x =
[[ 0.01 -1.49 -5.82 -0.14  3.13  1.67  0.25 -2.69  1.03 -1.97 -2.66 -3.94
   3.35 -0.68]
 [-0.71  1.54  2.97 -0.34 -4.49 -0.01  0.76 -1.89  0.14 -6.77  3.47  2.31
   0.81  2.05]
 [ 3.17 -2.95 -2.34  2.64  1.58  0.24 -2.66  5.73 -0.15  3.27 -0.94  3.16
  -0.03  2.56]
 [-0.65 -0.69  2.34  3.74  3.83 -1.25  1.44  4.35 -3.31  2.52 -2.99 -2.12
  -2.59  2.36]
 [ 4.45 -0.85 -3.91 -2.99  0.32  0.49  0.88 -3.92  4.16  0.14  1.36 -3.90
  -3.07 -3.10]
 [ 3.69 -3.17 -2.13  1.84  1.60 -0.02 -2.57  5.64 -0.46  2.78 -2.10  4.15
   0.75  1.25]
 [ 4.38 -1.91 -3.27 -2.11  0.30  0.39  1.23 -3.28  2.35 -2.00 -0.04 -4.43
  -2.96 -3.01]
 [-1.48 -1.59  7.24  3.72 -1.54 -2.87 -0.20 -3.70 -2.67  2.60  1.21 -0.26
   2.11  1.83]
 [-3.06  3.76 -1.82 -3.07 -2.40 -0.67 -1.96 -1.84  1.00 -1.40  4.61 -0.33
  -3.43 -6.82]]
Indices start at 0.
(0, 0): 0.01
(0, 1): -1.49
(1, 13): 2.05
(8, 5): -0.67
(4, 7): -3.92
(5, 6): -2.57
(7, 5): -2.87
(5, 10): -2.10
(2, 10): -0.94
(4, 1): -0.85
(6, 11): -4.43
(8, 3): -3.07
(2, 1): -2.95
(0, 13): -0.68
(7, 1): -1.59
(6, 10): -0.04
(6, 2): -3.27
(1, 12): 0.81
(6, 7): -3.28
(3, 1): -0.69
(0, 2): -5.82
(4, 4): 0.32
(8, 2): -1.82
(6, 13): -3.01
(0, 3): -0.14
(4, 11): -3.90
(2, 12): -0.03
(5, 13): 1.25
(6, 4): 0.30
(1, 3): -0.34
(8, 9): -1.40
(8, 6): -1.96
(2, 6): -2.66
(4, 5): 0.49
(6, 1): -1.91
(7, 2): 7.24
(7, 12): 2.11

A =
[[ 0.73 -1.70  1.59  3.14  2.82 -2.30  3.51  2.45 -2.72  1.03  1.96  3.70
   3.04  3.53 -2.80 -1.97]
 [ 0.38 -6.34 -3.44  1.68 -6.21 -0.34 -0.82 -4.56 -4.92 -6.52  1.00  0.90
  -0.85  1.17 -1.24 -4.06]
 [ 1.52 -0.03 -1.89  0.84 -0.12 -1.00 -0.79 -0.85 -0.16 -0.14 -2.00  0.56
  -1.96 -0.10  0.60 -0.14]
 [-1.17 -3.40 -5.90 -1.55 -6.79  0.86 -5.09 -6.34 -1.98 -4.74 -2.77 -2.55
  -5.09 -2.64  0.28 -2.61]
 [ 0.53 -2.83  4.18  5.18  3.31 -2.68  7.26  1.57 -5.12  1.78  1.46  5.27
   2.31  5.47 -6.38 -1.62]]
A[0,0] = 0.73
A[0,12] = 3.04
A[0,15] = -1.97
A[2,12] = -1.96
A[1] = [0.38, -6.34, -3.44, 1.68, -6.21, -0.34, -0.82, -4.56, -4.92, -6.52, 1.00, 0.90, -0.85, 1.17, -1.24, -4.06]
A[1,3] = 1.68
A[3,8] = -1.98
A[0,5] = -2.30
A[2,15] = -0.14
A[2,7] = -0.85
A[3,11] = -2.55
A[2,5] = -1.00
A[0,1] = -1.70
A[4,8] = -5.12
A[:, 5] = [-2.30, -0.34, -1.00, 0.86, -2.68]
A[4,14] = -6.38
A[:, 4] = [2.82, -6.21, -0.12, -6.79, 3.31]
A[4,0] = 0.53
A[1,0] = 0.38
A[2] = [1.52, -0.03, -1.89, 0.84, -0.12, -1.00, -0.79, -0.85, -0.16, -0.14, -2.00, 0.56, -1.96, -0.10, 0.60, -0.14]
A[4,4] = 3.31
A[0,14] = -2.80
A[4,13] = 5.47
A[2,3] = 0.84
A[:, 3] = [3.14, 1.68, 0.84, -1.55, 5.18]
A[3,15] = -2.61
A[:, 1] = [-1.70, -6.34, -0.03, -3.40, -2.83]
A[1,5] = -0.34
A[1,13] = 1.17
A[2,6] = -0.79
